Here is a tiny trained network, its code and every weight. The questions are about switching its units off for an input and a class, where a switched-off unit gives its printed mean instead of its output.

import numpy as np


def w(rows, s, z=0):
    codes = np.array(rows[::2]) - 128.0
    scale = np.full(codes.shape[1], s)
    scale[-1] = z or s
    return codes * scale


def norm(h):
    return h / np.sqrt((h * h).mean(-1, keepdims=True) + 1e-5)


def f(y):
    return y / 2 * (1 + np.tanh(0.7978845608 * (y + 0.044715 * y**3)))


def log_softmax(a):
    a = a - a.max(-1, keepdims=True)
    return a - np.log(np.exp(a).sum(-1, keepdims=True))


def net(x, mask):
    res = np.array(x, float).reshape(1, 4) / 4 @ E
    u = 0
    for l in range(2):
        y = f(norm(res) @ A[l][:, :-1].T + A[l][:, -1])
        res = res + np.where(mask[u : u + 10], y, B[l][:, -1]) @ B[l][:, :-1]
        u += 10
    return log_softmax(norm(res)[-1] @ U[:, :-1].T + U[:, -1])


A, B = {}, {}
E = w([
[112,255,155,150,172,67,108,211,134],'x0',
[203,151,167,116,126,162,93,150,130],'x1',
[73,87,94,137,222,168,144,97,72],'x2',
[190,91,112,77,136,74,186,146,121],'x3',
],0.0054)
A[0] = w([
[138,125,89,119,149,113,94,117,132,63],'L0N0',
[101,88,198,47,159,138,143,119,187,64],'L0N1',
[187,48,115,166,125,80,134,138,109,66],'L0N2',
[228,151,137,102,94,31,141,172,133,223],'L0N3',
[124,170,146,105,178,161,110,112,106,66],'L0N4',
[147,223,148,130,87,123,96,146,119,119],'L0N5',
[102,139,120,125,22,12,135,127,134,72],'L0N6',
[125,254,129,138,171,87,111,154,113,89],'L0N7',
[112,187,140,125,95,181,111,110,127,10],'L0N8',
[86,144,147,84,67,88,143,110,143,3],'L0N9',
],0.0083,0.0016)
B[0] = w([
[152,124,160,110,125,163,152,141,114,124],'L0N0',
[125,124,96,147,119,101,140,129,82,133],'L0N1',
[136,107,85,107,122,85,124,109,94,162],'L0N2',
[120,255,239,48,57,117,116,88,117,254],'L0N3',
[198,162,84,179,147,145,124,163,126,142],'L0N4',
[51,105,147,17,149,85,152,100,76,206],'L0N5',
[166,79,123,213,96,163,189,138,226,201],'L0N6',
[46,212,112,109,187,115,163,131,163,236],'L0N7',
[140,122,148,136,69,119,73,132,140,140],'L0N8',
[156,86,131,157,184,170,138,106,195,144],'L0N9',
],0.0097,0.0079)
A[1] = w([
[149,46,126,37,159,36,160,129,105,203],'L1N0',
[89,136,137,106,81,133,100,102,85,56],'L1N1',
[179,152,143,129,80,140,180,72,97,116],'L1N2',
[127,89,155,117,160,161,99,125,121,47],'L1N3',
[135,138,110,121,87,109,132,144,150,3],'L1N4',
[50,133,102,100,140,146,139,101,135,135],'L1N5',
[126,172,181,131,69,143,68,127,162,171],'L1N6',
[68,216,140,124,164,87,127,157,140,243],'L1N7',
[129,119,186,97,97,69,143,140,198,118],'L1N8',
[109,172,150,102,246,127,128,134,117,211],'L1N9',
],0.012,0.0016)
B[1] = w([
[187,112,85,88,146,139,206,176,108,184],'L1N0',
[113,98,129,169,170,128,78,135,154,156],'L1N1',
[85,154,146,70,180,69,147,155,149,172],'L1N2',
[126,183,134,158,135,65,102,190,156,129],'L1N3',
[116,154,183,141,138,122,175,113,112,132],'L1N4',
[155,151,159,81,159,73,100,152,153,183],'L1N5',
[178,194,108,121,133,154,187,146,91,195],'L1N6',
[207,179,157,38,103,112,117,51,198,252],'L1N7',
[97,147,168,69,61,96,71,47,135,203],'L1N8',
[107,136,180,142,12,150,150,124,102,211],'L1N9',
],0.011,0.013)
U = w([
[136,239,213,11,54,101,152,59,154,166],'0',
[172,209,94,236,153,223,60,197,64,135],'1',
[53,52,104,186,254,90,3,158,151,124],'2',
[64,108,147,193,99,154,125,155,26,65],'3',
[112,48,104,227,65,194,178,58,200,118],'4',
[167,43,36,40,229,88,227,197,52,139],'5',
[56,106,96,156,164,159,130,79,52,1],'6',
],0.0082,0.0069)

Each question gives the input, the list of numbers given to net, and the class t.
The units are the neurons (one row each of A and B). Each row of codes is followed by its name. A weight is (code - 128) times the scale printed after its matrix; where a second scale follows, it is the last column's (A, B and U).
mask holds one flag per neuron, layer by layer. A switched-off neuron (its flag False) gives its mean, the last column of its row in B, instead of its output. The means were averaged over made-up inputs and are rounded, as every weight is.
A unit's drop is (log p(t) with every unit on - log p(t) with that unit switched off) / (log p(t) with every unit on - log p(t) with every unit switched off).
unit that matters most: the unit with the biggest drop
top k neurons: the k neurons with the biggest drops, biggest first
k most important neurons of layer l: the k neurons of layer l with the biggest drops, biggest first
input [-5,-5,0,-3], class 2: 4 most important neurons of layer 0 => [L0N5; L0N3; L0N7; L0N6]
input [-3,-4,7,0], class 5: unit that matters most => L0N7
input [-8,-5,-5,-4], class 4: 2 most important neurons of layer 0 => [L0N3; L0N5]
input [1,8,7,-1], class 1: top 3 neurons => [L0N3; L0N4; L0N5]
input [1,-8,-8,-4], class 4: top 2 neurons => [L0N6; L0N9]
input [-3,-8,-2,-4], class 4: 3 most important neurons of layer 0 => [L0N3; L0N5; L0N7]
input [-4,-4,-7,-3], class 4: 2 most important neurons of layer 0 => [L0N6; L0N3]
input [-2,7,8,-5], class 1: top 2 neurons => [L0N7; L1N7]
input [-2,3,1,-5], class 1: top 3 neurons => [L0N7; L0N3; L1N7]
input [-2,0,8,-8], class 1: top 2 neurons => [L0N7; L1N7]
input [-8,-3,7,-4], class 2: top 3 neurons => [L0N5; L1N7; L1N6]
input [-6,-8,1,-7], class 2: top 3 neurons => [L0N3; L1N7; L0N7]
input [-4,5,6,-4], class 1: top 2 neurons => [L0N7; L1N7]
input [-7,6,1,-1], class 5: top 2 neurons => [L0N3; L1N7]
input [-5,-6,-6,1], class 4: most important neuron of layer 0 => [L0N6]
input [-7,-3,-2,-2], class 5: 2 most important neurons of layer 0 => [L0N3; L0N6]
input [-8,6,-3,1], class 5: 3 most important neurons of layer 0 => [L0N3; L0N6; L0N2]
input [-6,4,8,-8], class 2: 3 most important neurons of layer 1 => [L1N6; L1N7; L1N9]
input [-2,7,-1,-8], class 1: 2 most important neurons of layer 1 => [L1N7; L1N6]
input [-8,-4,-6,-8], class 4: 2 most important neurons of layer 0 => [L0N3; L0N5]
input [-4,-1,0,7], class 5: unit that matters most => L1N0
input [-8,-8,-7,3], class 4: 2 most important neurons of layer 1 => [L1N7; L1N5]
